How the nodes are linked:
z121: g>z586, q>z700, j>z752
z597: g>z625, q>z602, j>z784
z249: g>z823, q>z178, j>z586
z982: g>z459, q>z774, j>z285
z49: g>z602, q>z774, j>z73
z694: g>z483, q>z403, j>z823
z241: g>z145, q>z773, j>z418
z411: g>z774, q>z73, j>z602
z872: g>z809, q>z18, j>z170
z627: g>z160, q>z145, j>z523
z784: g>z202, q>z170, j>z186
z151: g>z190, q>z459, j>z332
z496: g>z765, q>z752, j>z732
z809: g>z170, q>z673, j>z767
z160: g>z425, q>z186, j>z773
z403: g>z700, q>z418, j>z420
z557: g>z190, q>z332, j>z455
z531: g>z889, q>z320, j>z165
z398: g>z222, q>z767, j>z625
z420: g>z67, q>z857, j>z694
z572: g>z151, q>z982, j>z982
z673: g>z398, q>z496, j>z597
z320: g>z241, q>z823, j>z434
z483: g>z823, q>z891, j>z523
z869: g>z403, q>z734, j>z891
z857: g>z557, q>z145, j>z190
z222: g>z67, q>z250, j>z121
z67: g>z694, q>z869, j>z483
z586: g>z752, q>z555, j>z545
z178: g>z700, q>z165, j>z555
z459: g>z285, q>z285, j>z455
z734: g>z60, q>z941, j>z87
z602: g>z623, q>z202, j>z186
z285: g>z455, q>z784, j>z941
z773: g>z941, q>z190, j>z938
z182: g>z87, q>z455, j>z241
z18: g>z903, q>z744, j>z496
z990: g>z241, q>z425, j>z734
z418: g>z938, q>z182, j>z672
z455: g>z572, q>z848, j>z151
z202: g>z186, q>z143, j>z411
z744: g>z285, q>z398, j>z91
z479: g>z91, q>z597, j>z872
z190: g>z627, q>z49, j>z160
z732: g>z370, q>z411, j>z673
z73: g>z784, q>z809, j>z202
z623: g>z285, q>z186, j>z982
z434: g>z889, q>z496, j>z531
z10: g>z67, q>z67, j>z18
z91: g>z872, q>z625, j>z809
z889: g>z483, q>z178, j>z320
z625: g>z143, q>z982, j>z744
z903: g>z178, q>z586, j>z18
z752: g>z545, q>z222, j>z767
z767: g>z702, q>z572, j>z73
z702: g>z73, q>z872, j>z784
z545: g>z18, q>z249, j>z903
z143: g>z744, q>z673, j>z479
z370: g>z673, q>z121, j>z398
z672: g>z869, q>z531, j>z403
z823: g>z523, q>z734, j>z320
z332: g>z49, q>z623, j>z145
z165: g>z818, q>z434, j>z18
z818: g>z10, q>z889, j>z414
z891: g>z420, q>z773, j>z734
z523: g>z752, q>z67, j>z250
z765: g>z732, q>z545, j>z18
z186: g>z597, q>z702, j>z774
z414: g>z178, q>z60, j>z700
z87: g>z332, q>z285, j>z49
z700: g>z165, q>z818, j>z222
z425: g>z773, q>z557, j>z941
z145: g>z857, q>z151, j>z557
z555: g>z222, q>z10, j>z320
z848: g>z982, q>z411, j>z459
z250: g>z869, q>z483, j>z889
z60: g>z165, q>z250, j>z818
z170: g>z151, q>z479, j>z702
z774: g>z602, q>z784, j>z623
z941: g>z823, q>z627, j>z990
z938: g>z250, q>z990, j>z869

The rows follow the links: the fewer symbols apart two nodes are, the more alike their rows tend to be.

Each row is also shifted at random along 5 hidden directions that mean nothing.

Name the node of each row.
-31	-3	+7	+15	-3	-8	+1	+0	-1	-3	-3	+3	-5	-3	-9	+3	+10	-1	-1	+10	-12	-19	-8	-3	+11	-2	-28	+6	+7	+8	-2	+11	+20	-8	+7	-17	+15	-6	+17	-2	+7	-14	-16	+2	+2	-14	-5	-2	-8	-11	-21	-7; node z145
+2	-3	-9	-8	+6	+7	-5	+2	-2	-5	-3	-7	+15	+4	+12	+3	-18	+18	+7	+4	+6	+16	+2	+1	-10	-10	+12	-4	+4	+5	+8	0	+1	-5	-12	+8	-6	-11	-14	+7	+2	0	+9	+2	+8	+5	-5	-7	+1	+22	+5	-11; node z734
+32	+6	-2	-14	+7	+10	+2	+11	+2	+3	-10	-5	+2	+1	+10	-24	-4	-2	-9	-6	+5	+13	+4	+4	+3	-1	+9	-3	+1	-6	+3	+7	-15	+14	+1	-2	+0	-7	-17	+9	-1	+15	+22	-2	+9	+6	+5	-3	-4	+10	+16	+18; node z250
+55	+14	+7	+16	-5	+7	+12	-4	+11	-7	-11	-11	-16	-7	-14	-9	+16	-15	-6	-18	+6	-21	+14	-4	+5	+35	+3	+21	-28	-11	-22	+3	-5	+15	+9	+9	-6	+8	+29	+4	+16	-16	-20	-20	-27	+2	+18	+9	+45	-30	+14	+37; node z73
+15	+13	+9	+3	+3	+11	+3	+6	-2	+0	-6	-1	-2	+2	+4	-16	+1	+2	+4	+3	-12	+7	-4	+2	+4	-6	-12	0	+6	-1	+6	+8	-11	+15	+5	-3	+9	-2	-8	-1	-2	+13	+5	+4	+16	-7	+2	+3	-5	+3	-2	+13; node z889
-17	-1	-1	+8	0	-10	+3	-8	-11	-15	+10	+0	+3	+4	-24	+20	+13	+7	+14	+10	-22	-9	-7	-4	-3	+4	-23	+4	+25	+10	+10	-10	+26	-14	-8	-3	-12	-8	+12	+4	+2	-23	-15	+18	+1	-17	-34	+7	+15	+14	-2	-16; node z982
-15	-9	-7	+3	-3	+5	-5	+2	-4	+10	+19	+9	+7	+1	+7	+3	-4	+1	0	+8	+10	0	-6	-3	-2	-14	+0	-10	+9	-1	+2	-3	+6	-18	+4	-3	+8	+7	-7	-11	-9	+2	+1	+8	-7	+9	-6	-1	-10	-4	-4	-16; node z91
+32	+8	0	+2	+4	-17	+4	-9	-1	-13	-14	-18	+2	-1	-9	+9	-4	+3	+18	-4	+1	-1	+8	-3	-9	+15	+3	+7	-3	+4	-13	-2	+7	+1	-9	+9	-26	-1	+12	+8	+2	-16	-11	+7	-8	-7	-10	-7	+31	+11	+11	+6; node z459
-26	-12	0	-2	-4	-10	-2	+4	+4	+16	-3	+2	-3	+0	+6	+0	+1	-6	-13	-4	+8	-9	-3	-2	+8	-11	-1	0	-1	+4	-4	+3	-1	-7	+7	-14	+9	+0	+2	-7	-6	+2	+7	-15	0	+4	+14	-3	-30	-8	-11	-12; node z857
-8	-5	+10	+13	+6	+0	-17	-15	+30	-14	+1	-20	+8	+9	-11	+19	-10	+16	-6	-7	+20	-4	+15	-9	-14	+12	+15	+7	-30	+5	-11	-17	+16	-32	-18	+23	-15	+2	+15	-7	+3	-30	-22	-18	-13	+19	+7	-7	+26	+20	-4	-17; node z938
-12	-2	-2	+5	-8	+5	+19	+10	-16	-1	+2	+9	-10	-1	-18	-5	+24	-7	-3	+1	-30	-15	-13	+4	+13	+4	-25	+10	+24	+8	+14	+9	+2	+18	+12	-18	+15	-14	+8	+8	+10	-7	-7	-4	+3	-19	-9	+16	-3	-22	-1	+7; node z49
-18	-6	+8	-1	-7	+4	-6	+4	+2	+9	+22	+17	-9	-7	-16	-10	+28	-14	-11	-2	-14	-10	-6	-6	+7	-3	-22	-5	+8	-7	+2	-4	+22	-17	+11	-14	+24	+4	+9	-11	+9	-7	-19	+5	-10	-2	-5	+8	+1	-21	-10	+1; node z744
-15	-5	-5	+5	+7	+6	+3	+1	-6	-7	-1	0	+1	+0	-6	-10	+3	-1	-5	+16	-7	-10	-7	+3	+17	-4	-19	+6	+15	+1	+3	+13	+8	+4	+4	-10	+6	-8	-3	+8	-4	-2	+9	+7	+8	-9	-13	+2	-8	+8	-2	0; node z420
-16	-10	+2	-13	-6	-11	-1	0	-9	+13	+8	+8	-4	+2	-11	-2	+18	-5	+2	-8	-16	-4	+1	-4	+4	-6	-13	+1	+14	+4	+1	-8	+4	-6	+5	-13	+6	-2	+5	-4	+1	-2	-8	-2	-4	-4	+1	+6	-9	-5	-2	-7; node z848
-3	+6	-7	-5	-2	+9	+13	+19	-11	-5	-4	-1	-4	-4	-8	-4	+8	+5	-2	+6	-26	+9	-15	+7	-1	-4	-12	-3	+26	+9	+23	+15	+9	+18	+6	-13	+9	-17	-14	+17	+15	-5	+6	+8	+13	-19	-17	-2	+3	-5	+5	+9; node z425
-10	+4	+14	+2	0	-2	-9	-12	+6	-8	-2	+14	-13	-5	-7	-1	+15	-7	-5	+2	-6	-14	+12	-3	+6	+10	-14	+6	-9	-16	-16	-1	+15	-4	-1	-5	+8	+13	+15	-3	+18	-5	-16	+2	-8	-2	+11	+6	+8	-16	-13	+13; node z752
+3	+6	-10	-12	+8	+18	+9	+13	-17	-6	-4	+3	+1	+5	-1	-16	-2	+9	+3	+16	-20	+16	-8	+12	+7	-13	-12	-1	+30	-3	+18	+17	-4	+24	+4	-9	+6	-13	-27	+21	+6	+12	+23	+17	+21	-15	-16	+2	-7	+10	+12	+10; node z823
+11	+4	+4	+11	+8	-1	-15	-14	-2	-11	-14	+6	+14	-4	+28	-2	-20	+9	+18	+16	+20	-7	+14	-1	+6	-9	-3	+5	-15	-14	-25	+10	+5	-11	-10	+6	0	+5	+11	-6	+4	+10	-5	+13	+4	+2	+9	-9	-4	+11	-13	+2; node z10
+21	+2	-12	+5	+2	+5	+4	-1	-9	+5	+1	-3	+9	-1	+19	+0	-25	+6	+15	+9	+20	+6	+1	+2	-3	-4	+14	-3	-1	-3	-8	+10	-10	+2	+5	+9	-3	+11	-9	-1	-11	+12	+9	+9	-8	+5	+3	-9	+5	-3	+7	+1; node z872
+17	+8	-12	+2	+14	+13	+10	+3	-20	-18	-11	-5	+8	-2	+3	-16	-15	+6	+11	+25	-8	+3	-10	+11	+13	-3	-15	+5	+23	+0	+8	+23	-1	+27	+2	0	-5	-14	-14	+23	-6	+8	+20	+24	+16	-17	-24	-5	+5	+19	+13	+15; node z694

From each start, follow one symbol. Which node do you reach?
Answer with the node's name.
+10	+6	+9	+24	-1	-1	-2	-11	+16	-20	+10	-7	-6	-6	-28	+12	+22	-5	-3	+1	-3	-19	+0	-10	-4	+23	-17	+7	-9	-3	-4	-11	+35	-22	-5	+7	-8	+3	+28	-5	+10	-35	-34	+9	-20	-4	-22	+4	+43	-4	-3	+3
j -> z744
-12	-7	+9	+5	+3	-8	-8	-11	+14	-2	+1	-17	+0	+6	-13	+9	-6	+7	+6	-7	+4	-3	+7	-7	-5	+3	+2	+6	-13	+8	-11	-6	+8	-16	-3	+9	-6	+3	+13	-7	-3	-16	-18	-11	-8	+4	+10	-4	+16	+7	-7	-11
q -> z455
-10	-1	+9	+8	+6	+10	-3	-5	+2	-8	+6	-9	-1	+2	-14	-11	+1	+3	+3	+5	-11	-5	-5	-1	+11	+2	-16	+9	+0	+4	-1	+8	+4	+2	+6	+2	+9	-5	+4	0	-4	-5	-13	-1	+2	-6	-1	+4	+13	+5	-6	+4
g -> z869
+2	+9	-4	+6	-2	+4	+14	+12	+3	-12	-8	-7	-7	0	-17	+12	+12	+5	-13	+2	-16	-1	-9	+4	-7	+9	-6	+4	+12	+9	+19	+3	+12	+10	-2	-4	-5	-14	-1	+15	+15	-22	+1	-1	+3	-14	-19	+3	+14	-3	+6	+4
j -> z773
-25	-13	-11	-9	-4	-18	0	+2	-17	+16	+2	+5	+12	+1	+16	+7	-14	+5	+14	+8	+4	+5	-4	+0	0	-22	+2	-8	+16	+11	-2	+5	-3	-11	+3	-10	+0	-2	-9	-4	-13	+12	+10	+5	+7	-2	-1	-9	-31	+4	-7	-25
j -> z332
+19	+5	+4	-4	0	-4	+12	+7	-5	-1	-13	-16	-9	-2	-15	-10	+7	-2	+9	-11	-19	0	+1	+2	+4	+11	-7	+10	+7	+7	-4	+11	-3	+19	+8	-4	-3	-9	+5	+12	+7	-11	-7	-7	-3	-13	+2	0	+21	-9	+8	+18
q -> z285
+45	+15	-2	-2	+12	+10	+20	+8	-1	-10	-13	-23	-10	+2	-16	-25	-2	-9	-3	-1	-8	+7	-6	+9	+9	+17	-2	+9	+4	-1	+4	+17	-18	+39	+11	+4	-12	-7	-14	+24	-9	+5	+19	+1	+4	-10	-9	-1	+24	+8	+27	+35
g -> z700
-15	-7	-7	-12	-1	+5	+1	+11	-6	+4	+1	+3	+8	+2	+5	+2	-6	+13	-2	+2	-7	+14	-4	+3	-7	-14	+4	-8	+15	+5	+14	+0	+5	-3	-4	-5	+5	-12	-16	+7	+8	-1	+9	+2	+9	0	-7	-6	-11	+7	+2	-11
j -> z990
+15	+8	-7	-22	0	0	+9	+14	+3	+11	+0	+7	-11	+3	-5	-10	+17	-16	-28	-9	-6	+13	-7	+7	-1	+2	+9	-13	+12	-11	+19	-9	-17	+20	+2	-10	-10	+1	-27	+12	-10	+16	+37	+2	+8	+3	-10	+6	-20	+6	+21	+12
g -> z67
-1	-7	-10	-2	-5	+1	0	-2	-10	+8	+10	+12	+5	-5	+11	-2	-4	-6	+5	+5	+11	-4	+1	-2	+5	-7	+2	-3	+5	-6	-5	+1	-1	-6	+5	-2	+5	+7	-1	-6	-4	+9	+1	+6	-9	+4	+2	-2	-7	-10	-1	-3
g -> z702
+8	+13	+10	+13	+5	+8	+6	+1	+3	-10	-2	-11	-6	+6	-15	-5	+2	+3	+4	+4	-17	+4	-10	+1	-1	+6	-14	+3	+3	+7	+9	+4	-5	+14	+3	+6	-2	-2	-2	+3	-7	-2	-4	+4	+10	-10	-10	+7	+16	+6	+1	+9
g -> z889
-19	-14	+0	-14	+1	+11	-6	+7	+7	+12	+12	+2	+0	+9	-4	-16	+5	-3	-19	-5	+1	+3	0	-1	+9	-11	+2	-2	+3	+0	+8	-4	-6	-4	+5	-6	+10	-6	-13	-2	-8	+3	+15	-13	+3	+13	+9	+5	-19	+8	+3	-7
g -> z403
+14	+12	+1	-11	+2	-2	+6	+4	-1	-4	-5	+9	-13	-6	-7	-7	+15	-15	-12	-3	-12	+5	-4	+6	+0	+8	-3	-6	+4	-11	+5	-1	-3	+20	+2	-7	-3	+2	-7	+10	+3	+12	+12	+11	+6	-8	-7	+3	-2	-4	+7	+22
j -> z752
